Here is a tiny trained network, its code and every weight. The questions are about switching its units off for an input and a class, where a switched-off unit gives its printed mean instead of its output.

import numpy as np


def w(rows, s, z=0):
    codes = np.array(rows[::2]) - 128.0
    scale = np.full(codes.shape[1], s)
    scale[-1] = z or s
    return codes * scale


def f(y):
    return np.maximum(y, 0)


def log_softmax(a):
    a = a - a.max(-1, keepdims=True)
    return a - np.log(np.exp(a).sum(-1, keepdims=True))


def net(x, mask):
    res = np.array(x, float).reshape(1, 7) / 4 @ E
    y = f(res @ A[0][:, :-1].T + A[0][:, -1])
    res = res + np.where(mask, y, B[0][:, -1]) @ B[0][:, :-1]
    return log_softmax(res[-1] @ U[:, :-1].T + U[:, -1])


A, B = {}, {}
E = w([
[214,131,120,176,214,111,175,239],'x0',
[81,151,241,30,137,149,194,107],'x1',
[159,132,99,58,211,45,125,203],'x2',
[1,187,48,166,74,106,104,237],'x3',
[135,133,190,252,144,155,223,137],'x4',
[137,253,102,171,105,12,148,42],'x5',
[164,221,89,227,111,134,59,122],'x6',
],0.0091)
A[0] = w([
[110,184,138,149,102,119,75,2,124],'N1',
[236,92,157,108,113,186,98,174,254],'N2',
[62,91,135,151,46,167,80,176,138],'N3',
[129,117,113,175,70,220,145,192,206],'N4',
[102,152,125,170,121,210,94,147,62],'N5',
[188,160,97,172,123,117,112,113,196],'N6',
[122,156,70,187,109,126,67,104,145],'N7',
[71,105,137,101,114,211,168,109,73],'N8',
[185,124,190,158,90,94,157,29,181],'N9',
[118,133,139,47,147,45,126,82,230],'N10',
[174,90,204,162,134,119,158,78,162],'N11',
],0.011,0.0041)
B[0] = w([
[122,205,48,143,27,168,161,118,239],'N1',
[213,47,137,114,224,70,12,138,246],'N2',
[23,92,90,128,122,149,84,122,241],'N3',
[63,38,142,167,128,86,94,103,254],'N4',
[82,113,184,145,117,150,88,156,197],'N5',
[145,128,118,190,116,69,105,96,212],'N6',
[105,133,2,114,155,75,144,89,235],'N7',
[80,133,120,48,148,211,137,127,216],'N8',
[215,215,180,156,139,208,212,58,245],'N9',
[213,205,63,74,108,142,162,200,237],'N10',
[174,190,145,163,208,196,198,45,234],'N11',
],0.0095,0.012)
U = w([
[40,35,112,128,110,186,73,128,135],'0',
[133,152,109,46,137,99,141,216,217],'1',
[69,144,117,246,154,44,153,182,194],'2',
[137,163,97,186,58,136,124,75,2],'3',
[195,120,201,139,171,187,206,62,77],'4',
[192,53,134,143,198,87,83,124,67],'5',
],0.012,0.0053)

Each question gives the input, the list of numbers given to net, and the class t.
The units are the neurons (one row each of A and B). Each row of codes is followed by its name. A weight is (code - 128) times the scale printed after its matrix; where a second scale follows, it is the last column's (A, B and U).
mask holds one flag per neuron, in row order. A switched-off neuron (its flag False) gives its mean, the last column of its row in B, instead of its output. The means were averaged over made-up inputs and are rounded, as every weight is.
A unit's drop is (log p(t) with every unit on - log p(t) with that unit switched off) / (log p(t) with every unit on - log p(t) with every unit switched off).
unit that matters most: the unit with the biggest drop
k most important neurons: the k neurons with the biggest drops, biggest first
drop when u is switched off: that unit's drop, to one decimal
input [6,3,-5,3,3,8,-2], class 4: 2 most important neurons -> (N9 N3)
input [4,-5,-2,6,0,-1,-4], class 0: unit that matters most -> N3
input [6,-6,7,6,3,-8,-1], class 5: 2 most important neurons -> (N2 N1)
input [-5,0,8,-2,7,-7,-7], class 5: 3 most important neurons -> (N9 N2 N1)
input [3,7,4,-4,5,-6,6], class 5: 3 most important neurons -> (N2 N9 N1)
input [-2,-3,1,4,-4,1,-3], class 1: 2 most important neurons -> (N4 N10)
input [6,-2,8,-2,8,4,-1], class 4: 2 most important neurons -> (N11 N4)
input [1,-6,-3,-2,8,-2,4], class 2: 3 most important neurons -> (N4 N6 N7)
input [-6,-4,8,2,-3,4,1], class 1: 3 most important neurons -> (N10 N9 N11)
input [-4,-8,6,-3,6,-1,7], class 2: drop when N10 is switched off -> 0.1
input [2,2,3,-4,-6,1,-8], class 1: drop when N10 is switched off -> 1.4
input [-1,-6,-7,3,-1,3,-6], class 0: drop when N9 is switched off -> 0.2
